In the rows, 128 means zero.
Each row is followed by its class.
[110 111 146 141 120 154 130 121  92 134 118  97 134 136 142 128 120 128
 153 128 147 137  93 152 154 140  81 131 130 139 115  94 150 159 112 133
 140 121 140 129 143 141 164 125 127 139 122 141 124 162 126 155 128 120
 131 142 124 136 118 116 120 142 107  89 127 113 133 121 185 133 116 133
 110 101 126 151 126  64 122 131 113 128 130  65 109 115 113 162 140 119
 179 148 104 142 111  95 144 136 119 130 138 127 101 125 135 109 125 107
 155 126 131 186 139 114 126 123 148 128 117 127 130 142 140 135 134 150
 128 100 134 178 136 126 137 118 145 136  66 156 182 146 101 115 110  98
 123 122 144 115 137 143 112 121 145 105 117 136 147 144 122]
Mef
[113  80 157 125 123 118 139 130 116 129  85  80 125 106  97 109 130  87
 132 131 150 107 115 166 121 116  99 122 149 125  97 129  82 156 116 135
 136 134 160 137 110 139 131 135 137 130 147 127 119 200 114 117 100 131
 146 147 139 125 148 140 112 146 123 120 138 137  99 145 144 108 140 114
 130 129 145 140 149  97 129 141 225 161 128  71 138 120 145 132 109 128
 187 144  82 117 157 116 150 151 106 103 121 122 104 102  99 138 129 125
 154 127 121 181 163 126 105 123 134 139 116 150 148 147 129 149 162 140
 135 112 124 131 148 119 113 131 126 110 107 164 109 159 154 136 121 106
  91 116 151 133 134 134 111 115 124 147  98 134 156 135 107]
mem
[113  51 141 147 119 125 144 113 103 152 119  45 142 130  95 128 134 124
 171  97 132 116 114 173 136 102 157 123 141 135 100 103 165 166  71 164
 116 110 105 150 153 123 133 126 122 161 104 135 136 178  95 154 149 123
 127 139 120 192 140  91 109 138 130  82 132 144 148 141 127 122 112 103
 131 140 127 150 125  95 126 132 110 158 131 108  98 117 151 159 103 147
 159 137  36 130 121 119 144 123 116 135 144 136 100 156 113 124 140 147
 125 130 154 195 112 134 158 140 136 152 113 128 149 128 142 124 132 149
 120  92 150 118 147 112 159 126 147 151  56 133 138 149 147 124 116 131
 121 139 155 119  95 207 141 142 157 107 122 136 165 105 116]
suko
[111  93 119 137 146 112 106 131  99  90 102  76 134 119  64 179 147 132
 152  86 110 158 136 169  75  82 214 109 127 130  99 137  90 114 121 136
 125 110  91 145 236  96 124 146 132 138 101 141 112 199 117 119 152 166
 128 109 156 156 134 115  74 130 148  99 111 145 111 136 100 124 118  97
 147 147 132 150 138 127 117 114 115 156 123 119  77 134 157 163  97 170
 141 122 114  88 111 109 123 127  92 155 157 132 104 193  84 152 121 160
  76 111 163 115 111 138 160 128 143 115 121 131 147 142 136 139  95 165
 106 119 113 136 111 112 132 140 132 129 162 133  94 161 149 115 143 176
 111 107 146 127  94 139 145 127 154  81 137 125 179  79 118]
rofo
[ 95  97 109 167 146 118 113 122 101 110 124 107 135 129  93 122 138 138
 168 123 122 120 129 171 120  83 144  96 128 186 118 123 150 180 150 134
 129 124 135 129 153 121 130 128 115 158  98 118 126 131 128 140 145 137
 123 134 134 133 130  96 118 130 150  86 127 162 134 120 148 111 150 107
 136 133 125 162 124 115 128 120 101 121 136 129  90 122 151 109 127 129
 120 105 110 110 110 115 116 127 126 145 135 115 117 124  98 113 161 143
 106 144 148 161 114 135 136 158 172 123 116 105 166 128 143 110  66 144
 102 144 157 116 139 128 160 118 122 116 142 107 122 168 137 119 121 145
 116 128 143 121 114 108 126 135 172 116 140 150 133 102 126]
rofo
[116  71 148 138 128 128 136 125 103 101  91  76 139 118 131 144 113 130
 173 122 129 135  98 191 149  86  95  95 139 128 101 129 102 115 145 173
 146 114 148 130 177 123 137 142 129 169 137 133 102 178 132 148 111 106
 112 148 117 153 133 137  77 119 116   4 132 123 137 118 147  97 111 142
 134  97 119 167 139  58 102 111 120 131 125  84 112 114 134 177 127 147
 167 137 121  97 136  85 132 131 127 132 135 130  88 139 116 119 110 117
 138 132 167 187 137 134 157 137 160 122 104 152 160 149 148 145 116 141
  95 136 170 129 135 134 126 137 113 114 138 165 111 180 100 122 116 134
 124 109 145 118  99 144 131  92 161 116 141 131 168 124 117]
mem
[115 133 104 148 142 163 126 137  90 139 125  63 129 127  72 183 133 150
 177 112 118 131 104 183 115  75 219 109 139 123  59 136 134  98 116 183
 147 109 102 141 173  87 127 151 120 207 116 142  97 167 121 162 121 151
  94 125 124 131 152 116 101 129 108   4 113 114 128 129 102 138 132 130
 156 125 151 148 124  94 122 109 106 129 127 119 115 128 129 126 121 205
 157 125 130  93 130 114 127  66 132 140 124 133 106 171 109 146 118 114
  94 114 158 167 126 144 144 128  51 116 138 145 158 145 138 123 114 175
 119 135 112 123 111 122 131 151 136 136 129 170 107 174  97 124 149 134
 123 104 252 134  77 109 119 100 160  67 134 123 174  98 107]
Pufem
[128 131 148 141 120 142 123 105 101 131 131 127 145 122 144  84 131 106
 161 120 122 106 104 176 151 109  89 133 128 135 116 120 197 142 109 135
 125  92  85 136 131 131 137 141 119 190 104 113 132 132 132 134 100 132
 123 135 111 127 168 110 129 103 111 119 140 157 143 118 144 134 124  97
  82 134  98 184 137 129 133 118 126 134 121 130 116 112 140 153 109 158
 177 121  60 123 120 198 181  89 132 129 122 139 145 130 141  97 136 112
 139 125 227 167 105 110 126 134 140 155 132 111 139 114 136  97  90 173
 109 106 151 120 147 148 127 134 142 119  57 101 155 121  76 145 131  96
 128 113 130  95 117 131  94 118 143 158 129 146 125 162 139]
Mef
[ 90  60 120 147 153 134 120 113  86  97  97  58 143 128  75 141 121 137
 218 102 127 130 117 207 126  47 184  82 115 140  89 117 104 126  99 159
 148 117 130 126 169 106 119 147 109 181 114 145  92 213 117 106 107 144
  95 164 141 149 126 115  83 119 114   4 124 123 143 122  73 124 124 100
 146 128 132 154 130  82 120  94 106 161 117  99  91  77 154 192 115 218
 146 121 105  99 128  92 168 101 116 140 150 128  85 157  88 175 121 146
 104 180 209 159 121 134 162 149 155 114 110 109 169 158 127 142  74 157
  84 139 114 136 130 136 122 134 128 116 147 160 107 145 106 102 125 162
 130 118 146 112  70 142 119 131 168  81 146 158 148 100 113]
rofo
[125 142 120 125 146 100 114 143  97 131 164 218 138 122 157 133 137 137
 131 116 115 136 109 172 148 134  74 109 133 129 116 153 136 110 175 144
 136 122 156 138 132  88 115 150 129 186 123 110  80 121 140 138 118 143
 150 151 141  99 162 139 123 114 137  50 123 121 122 131 150 126 152 154
 130 128 136 146 130 106 119 125 132 123 147 167 169 121 120 114 120 152
 128 125 178  68 136 105 128  88 146 122 103 123 122 121 105  89 129 100
 132 134 146 145 140 143 143 142 113  96 120 157 147 135 136 150  82 159
  89 158 128 141 121 145 110 159 115 115 167 129 110 169 108 139 136 109
 135 109 129 133 125 131  96 102 129 145 143 104 134 136 123]
Pufem
